Below is a small trained network, with its code and all its weights. Each question gives an input and a class and asks what happens when units are switched off, that is, made to give their printed mean instead of their output.

import numpy as np


def w(rows, s, z=0):
    codes = np.array(rows[::2]) - 128.0
    scale = np.full(codes.shape[1], s)
    scale[-1] = z or s
    return codes * scale


def f(y):
    return y / 2 * (1 + np.tanh(0.7978845608 * (y + 0.044715 * y**3)))


def log_softmax(a):
    a = a - a.max(-1, keepdims=True)
    return a - np.log(np.exp(a).sum(-1, keepdims=True))


def net(x, mask):
    res = np.array(x, float).reshape(1, 4) / 4 @ E
    y = f(res @ A[0][:, :-1].T + A[0][:, -1])
    res = res + np.where(mask, y, B[0][:, -1]) @ B[0][:, :-1]
    return log_softmax(res[-1] @ U[:, :-1].T + U[:, -1])


A, B = {}, {}
E = w([
[60,106,89,245],'x0',
[173,255,91,108],'x1',
[215,21,55,75],'x2',
[125,129,152,127],'x3',
],0.0096)
A[0] = w([
[168,83,146,102,66],'n0',
[41,108,247,91,253],'n1',
[58,72,143,208,62],'n2',
[199,134,137,108,9],'n3',
[254,108,95,44,166],'n4',
[114,103,34,217,253],'n5',
[52,204,90,200,111],'n6',
[168,30,136,113,152],'n7',
],0.0089,0.0054)
B[0] = w([
[34,54,46,39,150],'n0',
[255,80,179,188,235],'n1',
[44,12,76,223,191],'n2',
[3,241,70,33,138],'n3',
[196,156,92,48,255],'n4',
[209,68,217,225,226],'n5',
[52,175,252,115,220],'n6',
[83,8,24,92,201],'n7',
],0.0073,0.0098)
U = w([
[223,100,164,158,253],'0',
[85,59,91,72,79],'1',
[144,219,180,97,115],'2',
[130,172,73,62,38],'3',
[44,88,151,202,12],'4',
[93,53,75,171,89],'5',
[2,188,177,169,45],'6',
],0.0099,0.0062)

Each question gives the input, the list of numbers given to net, and the class t.
The units are the neurons (one row each of A and B). Each row of codes is followed by its name. A weight is (code - 128) times the scale printed after its matrix; where a second scale follows, it is the last column's (A, B and U).
mask holds one flag per neuron, in row order. A switched-off neuron (its flag False) gives its mean, the last column of its row in B, instead of its output. The means were averaged over made-up inputs and are rounded, as every weight is.
A unit's drop is (log p(t) with every unit on - log p(t) with that unit switched off) / (log p(t) with every unit on - log p(t) with every unit switched off).
The circuit of an input: a set's keep is (log p(t) with only the set's units on - log p(t) with every unit switched off) / (log p(t) with every unit on - log p(t) with every unit switched off). Starting from all 8 units, units are removed one at a time, each time the one whose removal leaves the highest keep (on an exact tie, the one counted first), for as long as the keep stays at least 0.8.
units of the circuit, in order: the units of the circuit, biggest drop first
top k neurons: the k neurons with the biggest drops, biggest first
drop when u is switched off: that unit's drop, to one decimal
input [0,7,5,-7], class 3: units of the circuit, in order	n1; n4
input [-6,0,2,6], class 1: units of the circuit, in order	n5
input [0,-1,6,-2], class 1: units of the circuit, in order	n7; n1
input [4,6,-1,-5], class 6: units of the circuit, in order	n1; n6
input [-7,-2,3,5], class 1: units of the circuit, in order	n7; n0
input [0,1,0,5], class 2: units of the circuit, in order	n2; n5
input [-8,2,0,5], class 2: top 2 neurons	n7; n2
input [0,3,6,-1], class 3: top 3 neurons	n1; n4; n2
input [1,5,-1,7], class 6: units of the circuit, in order	n4; n1
input [-1,7,0,-1], class 2: units of the circuit, in order	n7; n1
input [3,8,-1,3], class 6: top 2 neurons	n4; n1
input [-5,-4,1,-3], class 1: top 2 neurons	n5; n7
input [-2,2,8,1], class 3: top 2 neurons	n4; n2
input [7,2,-1,1], class 6: units of the circuit, in order	n6
input [2,8,-1,4], class 6: units of the circuit, in order	n4; n1
input [-8,6,6,-2], class 3: drop when n0 is switched off	0.0
input [-7,-4,5,-4], class 1: drop when n7 is switched off	0.2
input [-8,8,6,-3], class 3: drop when n5 is switched off	0.0
input [-8,-1,7,3], class 1: drop when n3 is switched off	-0.1
